Below are the code and all the weights of a small trained network. Each question names an input and a class and asks about switching units off, where a switched-off unit gives its printed mean instead of its output.

import numpy as np


def w(rows, s, z=0):
    codes = np.array(rows[::2]) - 128.0
    scale = np.full(codes.shape[1], s)
    scale[-1] = z or s
    return codes * scale


def f(y):
    return np.maximum(y, 0)


def log_softmax(a):
    a = a - a.max(-1, keepdims=True)
    return a - np.log(np.exp(a).sum(-1, keepdims=True))


def net(x, mask):
    res = np.array(x, float).reshape(1, 8) / 4 @ E
    y = f(res @ A[0][:, :-1].T + A[0][:, -1])
    res = res + np.where(mask, y, B[0][:, -1]) @ B[0][:, :-1]
    return log_softmax(res[-1] @ U[:, :-1].T + U[:, -1])


A, B = {}, {}
E = w([
[59,45,71,167,144],'x0',
[153,197,16,68,191],'x1',
[253,73,102,162,173],'x2',
[129,200,85,133,178],'x3',
[150,192,195,188,184],'x4',
[165,129,149,31,106],'x5',
[184,184,39,193,8],'x6',
[210,77,103,184,193],'x7',
],0.0067)
A[0] = w([
[198,99,139,229,36,212],'neuron 1',
[47,119,216,194,160,182],'neuron 2',
[135,75,137,94,221,207],'neuron 3',
[174,251,120,66,145,155],'neuron 4',
[91,77,241,163,73,223],'neuron 5',
[65,127,28,162,112,171],'neuron 6',
[106,254,139,71,114,204],'neuron 7',
[109,59,112,23,145,114],'neuron 8',
[61,182,48,153,110,187],'neuron 9',
[92,82,215,89,34,204],'neuron 10',
[168,142,40,208,181,216],'neuron 11',
[211,86,92,157,65,133],'neuron 12',
[99,184,72,75,58,254],'neuron 13',
[92,66,103,39,128,159],'neuron 14',
[125,43,150,50,204,180],'neuron 15',
[142,66,112,78,179,158],'neuron 16',
[49,88,212,160,43,243],'neuron 17',
[206,65,87,183,204,221],'neuron 18',
],0.0071,0.0042)
B[0] = w([
[222,142,165,145,23,241],'neuron 1',
[22,159,246,226,175,223],'neuron 2',
[121,100,105,136,234,223],'neuron 3',
[154,235,88,38,167,220],'neuron 4',
[102,79,247,166,113,242],'neuron 5',
[45,164,48,206,38,203],'neuron 6',
[119,247,149,69,140,230],'neuron 7',
[32,47,35,55,171,188],'neuron 8',
[40,226,52,160,56,208],'neuron 9',
[63,97,233,56,81,231],'neuron 10',
[202,210,77,228,116,238],'neuron 11',
[197,57,111,121,24,203],'neuron 12',
[76,212,59,53,35,237],'neuron 13',
[26,44,44,66,138,196],'neuron 14',
[76,39,100,85,255,226],'neuron 15',
[121,48,68,104,189,190],'neuron 16',
[51,115,254,113,41,254],'neuron 17',
[217,73,73,231,212,253],'neuron 18',
],0.0054,0.0074)
U = w([
[73,162,43,210,99,202],'0',
[210,126,108,193,233,166],'1',
[82,128,122,78,142,64],'2',
[108,92,138,58,36,5],'3',
[68,142,253,199,150,128],'4',
[166,254,101,47,134,165],'5',
[246,96,109,192,89,80],'6',
[80,54,37,60,208,42],'7',
],0.0068,0.002)

Each question gives the input, the list of numbers given to net, and the class t.
The units are the neurons (one row each of A and B). Each row of codes is followed by its name. A weight is (code - 128) times the scale printed after its matrix; where a second scale follows, it is the last column's (A, B and U).
mask holds one flag per neuron, in row order. A switched-off neuron (its flag False) gives its mean, the last column of its row in B, instead of its output. The means were averaged over made-up inputs and are rounded, as every weight is.
A unit's drop is (log p(t) with every unit on - log p(t) with that unit switched off) / (log p(t) with every unit on - log p(t) with every unit switched off).
The circuit of an input: a set's keep is (log p(t) with only the set's units on - log p(t) with every unit switched off) / (log p(t) with every unit on - log p(t) with every unit switched off). Starting from the 12 units with the biggest drops (on a tie, the unit counted first), units are removed one at a time, each time the one whose removal leaves the highest keep (on an exact tie, the one counted first), for as long as the keep stays at least 0.8.
units of the circuit, in order: the units of the circuit, biggest drop first
most important unit: the unit with the biggest drop
k most important neurons: the k neurons with the biggest drops, biggest first
drop of u: that unit's drop, to one decimal
input [5,-3,6,-8,-5,-8,8,-8], class 3: units of the circuit, in order -> (neuron 17; neuron 10; neuron 12)
input [3,-1,-7,8,5,-2,1,-6], class 5: most important unit -> neuron 7
input [6,-8,-7,5,-6,1,-2,-3], class 4: 2 most important neurons -> (neuron 2; neuron 5)
input [-7,0,-3,6,5,-6,-2,-1], class 5: units of the circuit, in order -> (neuron 4; neuron 7)
input [-3,-1,-7,8,2,-4,4,5], class 5: units of the circuit, in order -> (neuron 7; neuron 4; neuron 18)
input [2,-8,5,-8,-6,4,-6,2], class 7: 3 most important neurons -> (neuron 15; neuron 8; neuron 14)
input [-8,-3,1,6,-7,-5,-7,4], class 1: 3 most important neurons -> (neuron 13; neuron 10; neuron 17)
input [4,-5,-8,-3,2,0,5,4], class 4: drop of neuron 5 -> 0.1
input [3,4,4,3,8,0,5,0], class 6: drop of neuron 18 -> 0.2
input [0,5,-6,-7,6,-4,6,0], class 5: drop of neuron 18 -> 0.3
input [5,2,7,7,-3,-7,-2,3], class 1: drop of neuron 18 -> 0.2
